Here is a tiny trained network, its code and every weight. The questions are about switching its units off for an input and a target symbol, where a switched-off unit gives its printed mean instead of its output.

import numpy as np


def w(rows, s, z=0):
    codes = np.array(rows[::2]) - 128.0
    scale = np.full(codes.shape[1], s)
    scale[-1] = z or s
    return codes * scale


def norm(h):
    return h / np.sqrt((h * h).mean(-1, keepdims=True) + 1e-5)


def softmax(a):
    e = np.exp(a - a.max(-1, keepdims=True))
    return e / e.sum(-1, keepdims=True)


def log_softmax(a):
    a = a - a.max(-1, keepdims=True)
    return a - np.log(np.exp(a).sum(-1, keepdims=True))


def net(x, mask):
    ids = ['αδεηλπσφω'.index(c) for c in x.split()]
    T = len(ids)
    res = E[ids] + P[:T]
    u = 0
    for l in range(3):
        r = norm(res)
        for j in range(3):
            rows = slice(3 * j, 3 * j + 3)
            q, k, v = (r @ M[l][rows].T for M in (Q, K, V))
            z = softmax(np.where(np.tri(T) > 0, q @ k.T / 3**0.5, -1e9)) @ v
            o = O[l][rows]
            res = res + np.where(mask[u + j], z, o[:, -1]) @ o[:, :-1]
        u += 3
    return log_softmax(norm(res)[-1] @ U[:, :-1].T + U[:, -1])


Q, K, V, O = {}, {}, {}, {}
E = w([
[88,31,233],'α',
[250,118,40],'δ',
[20,115,183],'ε',
[241,6,138],'η',
[27,102,228],'λ',
[98,88,160],'π',
[196,97,69],'σ',
[253,30,90],'φ',
[17,111,208],'ω',
],0.0055)
P = w([
[112,157,123],'0',
[201,3,137],'1',
[76,94,66],'2',
[140,90,205],'3',
[85,111,71],'4',
[142,98,187],'5',
[87,111,68],'6',
[147,101,191],'7',
[82,107,62],'8',
[168,100,187],'9',
[65,102,59],'10',
[224,94,196],'11',
],0.014)
Q[0] = w([
[166,7,226],'0.h0',
[147,93,169],'0.h0',
[56,195,77],'0.h0',
[191,180,222],'0.h1',
[122,158,112],'0.h1',
[124,69,139],'0.h1',
[163,202,138],'0.h2',
[115,136,120],'0.h2',
[105,131,92],'0.h2',
],0.017)
K[0] = w([
[170,216,252],'0.h0',
[143,162,166],'0.h0',
[68,82,91],'0.h0',
[106,60,85],'0.h1',
[138,114,154],'0.h1',
[116,174,96],'0.h1',
[157,81,124],'0.h2',
[139,146,114],'0.h2',
[145,160,89],'0.h2',
],0.02)
V[0] = w([
[136,182,124],'0.h0',
[149,164,143],'0.h0',
[198,172,200],'0.h0',
[118,6,114],'0.h1',
[97,81,77],'0.h1',
[78,48,55],'0.h1',
[99,157,97],'0.h2',
[90,226,86],'0.h2',
[80,91,76],'0.h2',
],0.015)
O[0] = w([
[139,114,184,54],'0.h0',
[114,137,165,85],'0.h0',
[67,180,178,98],'0.h0',
[60,28,184,226],'0.h1',
[152,55,137,206],'0.h1',
[147,3,160,255],'0.h1',
[118,168,82,127],'0.h2',
[140,227,38,80],'0.h2',
[79,125,98,192],'0.h2',
],0.012,0.0072)
Q[1] = w([
[71,146,117],'1.h0',
[92,145,153],'1.h0',
[149,153,152],'1.h0',
[117,104,103],'1.h1',
[252,86,215],'1.h1',
[115,75,89],'1.h1',
[115,160,97],'1.h2',
[119,106,147],'1.h2',
[114,135,120],'1.h2',
],0.034)
K[1] = w([
[68,105,140],'1.h0',
[94,166,100],'1.h0',
[150,161,164],'1.h0',
[127,182,187],'1.h1',
[33,37,1],'1.h1',
[99,180,180],'1.h1',
[164,171,161],'1.h2',
[102,90,117],'1.h2',
[133,129,141],'1.h2',
],0.025)
V[1] = w([
[151,183,203],'1.h0',
[157,103,100],'1.h0',
[192,134,148],'1.h0',
[101,190,142],'1.h1',
[251,128,198],'1.h1',
[7,195,207],'1.h1',
[98,42,37],'1.h2',
[128,197,112],'1.h2',
[132,105,136],'1.h2',
],0.024)
O[1] = w([
[70,161,68,22],'1.h0',
[120,119,168,176],'1.h0',
[63,143,148,116],'1.h0',
[52,49,136,114],'1.h1',
[252,77,83,34],'1.h1',
[16,71,243,52],'1.h1',
[136,239,130,253],'1.h2',
[143,68,50,74],'1.h2',
[118,147,159,144],'1.h2',
],0.021,0.013)
Q[2] = w([
[134,147,119],'2.h0',
[115,51,159],'2.h0',
[110,163,185],'2.h0',
[165,139,104],'2.h1',
[129,141,4],'2.h1',
[230,132,132],'2.h1',
[165,73,142],'2.h2',
[181,60,211],'2.h2',
[171,113,156],'2.h2',
],0.027)
K[2] = w([
[109,168,77],'2.h0',
[83,45,214],'2.h0',
[249,126,165],'2.h0',
[58,195,160],'2.h1',
[26,242,31],'2.h1',
[51,205,250],'2.h1',
[185,179,216],'2.h2',
[97,223,143],'2.h2',
[147,188,107],'2.h2',
],0.018)
V[2] = w([
[167,105,162],'2.h0',
[94,121,101],'2.h0',
[146,33,155],'2.h0',
[152,76,135],'2.h1',
[94,214,134],'2.h1',
[90,150,50],'2.h1',
[174,94,58],'2.h2',
[97,254,171],'2.h2',
[197,126,180],'2.h2',
],0.02)
O[2] = w([
[95,128,56,141],'2.h0',
[180,132,165,80],'2.h0',
[188,141,7,21],'2.h0',
[117,85,78,118],'2.h1',
[148,208,177,172],'2.h1',
[128,115,232,17],'2.h1',
[113,140,208,81],'2.h2',
[213,4,162,253],'2.h2',
[53,104,149,192],'2.h2',
],0.018,0.0046)
U = w([
[122,25,90,223],'α',
[248,114,125,81],'δ',
[202,16,112,133],'ε',
[163,211,38,146],'η',
[99,223,124,64],'λ',
[96,134,68,243],'π',
[69,42,212,96],'σ',
[194,96,82,216],'φ',
[85,204,155,3],'ω',
],0.015,0.0062)

Each question gives the input, a string of symbols that net reads in full, and the target symbol t.
The units are the heads (3 rows each of Q, K, V and O). Each row of codes is followed by its name. A weight is (code - 128) times the scale printed after its matrix; where a second scale follows, it is the last column's (O and U).
mask holds one flag per head, layer by layer. A switched-off head (its flag False) gives its mean, the last column of its rows in O, instead of its output. The means were averaged over made-up inputs and are rounded, as every weight is.
A unit's drop is (log p(t) with every unit on - log p(t) with that unit switched off) / (log p(t) with every unit on - log p(t) with every unit switched off).
The circuit of an input: a set's keep is (log p(t) with only the set's units on - log p(t) with every unit switched off) / (log p(t) with every unit on - log p(t) with every unit switched off). Starting from all 9 units, units are removed one at a time, each time the one whose removal leaves the highest keep (on an exact tie, the one counted first), for as long as the keep stays at least 0.8.
units of the circuit, in order: the units of the circuit, biggest drop first
most important unit: the unit with the biggest drop
heads that matter: for each layer, one digit per head in row order, 1 if its drop is at least 0.15 and else 0, layers parted by /
input σ λ σ α σ, target η: heads that matter => 111 / 111 / 001
input ε λ α δ, target σ: most important unit => 0.h2
input α α α σ λ η α η η ω π, target σ: units of the circuit, in order => 1.h1; 0.h0
input ε η σ ω, target δ: units of the circuit, in order => 1.h1; 2.h2
input α α σ α ω η σ α σ ε, target δ: units of the circuit, in order => 0.h0; 1.h1; 0.h1
input ω σ δ α ω λ α λ α ε α ε, target σ: units of the circuit, in order => 1.h1; 0.h1
input α ω α η η, target σ: units of the circuit, in order => 0.h1; 1.h1
input α π δ λ ω σ α α η, target σ: heads that matter => 111 / 010 / 001
input π α α ω δ ω δ λ σ λ, target δ: heads that matter => 111 / 110 / 001
input ε α α σ α ε φ α π α α α, target σ: heads that matter => 011 / 011 / 000
input φ λ δ λ π, target δ: units of the circuit, in order => 2.h2; 1.h2
input σ σ π η λ λ δ ε λ, target η: heads that matter => 111 / 011 / 001
input λ σ ε α λ σ ω λ λ, target α: heads that matter => 011 / 011 / 000
input α ω ε ω ε α ω α α σ ω, target σ: most important unit => 0.h0
input δ α α α π η α σ σ, target φ: units of the circuit, in order => 0.h1; 1.h2
input δ λ π σ η ω φ, target φ: heads that matter => 110 / 011 / 000
input η λ ω φ ε λ ω, target ε: heads that matter => 101 / 010 / 001
input λ σ α ω η ε ω π ω δ α ε, target σ: heads that matter => 011 / 110 / 010
input α σ ω α σ α σ π σ σ σ, target σ: units of the circuit, in order => 0.h0; 0.h1; 1.h1
input π α π π α ω π α α α φ ω, target ε: units of the circuit, in order => 2.h2
input λ φ π σ δ σ α α λ α α, target α: units of the circuit, in order => 1.h1; 0.h1; 1.h2; 0.h2
input α ε φ, target σ: units of the circuit, in order => 0.h1; 1.h1
input σ σ η ω, target α: units of the circuit, in order => 0.h1; 2.h1
input ε α α φ, target σ: heads that matter => 011 / 011 / 010
input σ α π α δ σ λ σ α, target η: units of the circuit, in order => 0.h1; 0.h2
input ω η λ ω α δ φ σ α σ, target σ: heads that matter => 010 / 011 / 000
